Below are the code and all the weights of a small trained network. Each question names an input and a class and asks about switching units off, where a switched-off unit gives its printed mean instead of its output.

import numpy as np


def w(rows, s, z=0):
    codes = np.array(rows[::2]) - 128.0
    scale = np.full(codes.shape[1], s)
    scale[-1] = z or s
    return codes * scale


def norm(h):
    return h / np.sqrt((h * h).mean(-1, keepdims=True) + 1e-5)


def f(y):
    return np.maximum(y, 0)


def log_softmax(a):
    a = a - a.max(-1, keepdims=True)
    return a - np.log(np.exp(a).sum(-1, keepdims=True))


def net(x, mask):
    res = np.array(x, float).reshape(1, 5) / 4 @ E
    u = 0
    for l in range(4):
        y = f(norm(res) @ A[l][:, :-1].T + A[l][:, -1])
        res = res + np.where(mask[u : u + 4], y, B[l][:, -1]) @ B[l][:, :-1]
        u += 4
    return log_softmax(norm(res)[-1] @ U[:, :-1].T + U[:, -1])


A, B = {}, {}
E = w([
[181,80,131,189,69,105,110],'x0',
[125,147,91,187,208,150,90],'x1',
[61,195,155,98,188,219,97],'x2',
[120,88,171,88,141,113,187],'x3',
[255,128,142,133,235,80,85],'x4',
],0.0078)
A[0] = w([
[68,111,189,96,59,159,220,36],'L0N1',
[133,107,96,148,123,178,113,149],'L0N2',
[143,119,116,162,1,82,148,6],'L0N3',
[104,218,144,172,173,168,127,3],'L0N4',
],0.0085,0.003)
B[0] = w([
[119,164,166,72,139,92,120,254],'L0N1',
[113,166,59,133,139,113,88,170],'L0N2',
[156,8,8,85,93,108,78,250],'L0N3',
[82,126,93,157,107,159,95,206],'L0N4',
],0.011,0.0049)
A[1] = w([
[255,120,129,147,144,93,112,111],'L1N1',
[134,76,128,121,72,177,109,35],'L1N2',
[106,130,151,145,62,92,129,4],'L1N3',
[89,148,175,80,113,161,192,85],'L1N4',
],0.011,0.0015)
B[1] = w([
[120,117,120,168,122,174,198,254],'L1N1',
[96,70,79,76,157,41,92,179],'L1N2',
[138,66,116,137,104,60,131,152],'L1N3',
[106,135,245,86,78,124,126,191],'L1N4',
],0.011,0.0071)
A[2] = w([
[173,146,176,190,50,164,161,37],'L2N1',
[244,82,121,145,186,121,204,4],'L2N2',
[92,178,160,109,222,226,39,185],'L2N3',
[113,160,255,89,132,53,141,134],'L2N4',
],0.0085,0.0011)
B[2] = w([
[77,115,64,177,250,58,205,152],'L2N1',
[210,100,131,254,96,211,112,222],'L2N2',
[87,202,39,202,142,17,85,253],'L2N3',
[154,54,191,221,84,172,37,207],'L2N4',
],0.0073,0.0071)
A[3] = w([
[150,63,71,124,85,80,167,45],'L3N1',
[211,143,129,186,149,207,172,5],'L3N2',
[135,138,119,86,175,131,185,80],'L3N3',
[99,112,255,67,105,202,109,60],'L3N4',
],0.01,0.0026)
B[3] = w([
[142,134,124,6,143,140,131,254],'L3N1',
[134,156,177,105,154,144,206,226],'L3N2',
[105,144,130,116,185,28,137,129],'L3N3',
[133,144,211,138,122,33,167,222],'L3N4',
],0.013,0.0061)
U = w([
[161,80,66,52,88,117,117,202],'0',
[99,166,249,125,102,83,125,8],'1',
[81,230,78,167,176,151,72,148],'2',
[200,133,150,193,170,177,207,138],'3',
],0.017,0.0014)

Each question gives the input, the list of numbers given to net, and the class t.
The units are the neurons (one row each of A and B). Each row of codes is followed by its name. A weight is (code - 128) times the scale printed after its matrix; where a second scale follows, it is the last column's (A, B and U).
mask holds one flag per neuron, layer by layer. A switched-off neuron (its flag False) gives its mean, the last column of its row in B, instead of its output. The means were averaged over made-up inputs and are rounded, as every weight is.
A unit's drop is (log p(t) with every unit on - log p(t) with that unit switched off) / (log p(t) with every unit on - log p(t) with every unit switched off).
The circuit of an input: a set's keep is (log p(t) with only the set's units on - log p(t) with every unit switched off) / (log p(t) with every unit on - log p(t) with every unit switched off). Starting from the 12 units with the biggest drops (on a tie, the unit counted first), units are removed one at a time, each time the one whose removal leaves the highest keep (on an exact tie, the one counted first), for as long as the keep stays at least 0.8.
circuit, biggest first: the units of the circuit, biggest drop first
most important unit: the unit with the biggest drop
k most important neurons: the k neurons with the biggest drops, biggest first
top k neurons in layer l: the k neurons of layer l with the biggest drops, biggest first
drop of u: that unit's drop, to one decimal
input [-5,1,5,5,7], class 2: most important unit	L2N3
input [-7,1,0,-3,-6], class 1: circuit, biggest first	L1N4; L0N3
input [-3,-1,2,-1,6], class 3: 3 most important neurons	L1N1; L0N1; L2N2
input [-8,6,-4,6,0], class 1: 2 most important neurons	L0N3; L0N2
input [-1,3,-1,-1,-4], class 2: 4 most important neurons	L0N3; L0N2; L1N2; L3N1
input [4,-3,7,-4,7], class 2: 2 most important neurons	L2N3; L0N3
input [4,7,2,3,2], class 2: 4 most important neurons	L0N4; L0N3; L2N3; L0N2
input [-3,2,5,7,8], class 2: top 2 neurons in layer 2	L2N3; L2N4
input [6,2,7,2,5], class 2: top 2 neurons in layer 0	L0N4; L0N3
input [0,-4,0,5,4], class 3: 2 most important neurons	L0N1; L1N1
input [-4,-5,-8,-2,6], class 3: 2 most important neurons	L2N2; L1N1
input [0,2,6,6,4], class 2: drop of L2N3	0.2
input [-2,1,-3,5,0], class 1: drop of L0N3	2.4
input [-6,6,-8,7,-3], class 1: circuit, biggest first	L0N3
input [4,7,3,5,-3], class 2: drop of L0N3	0.1
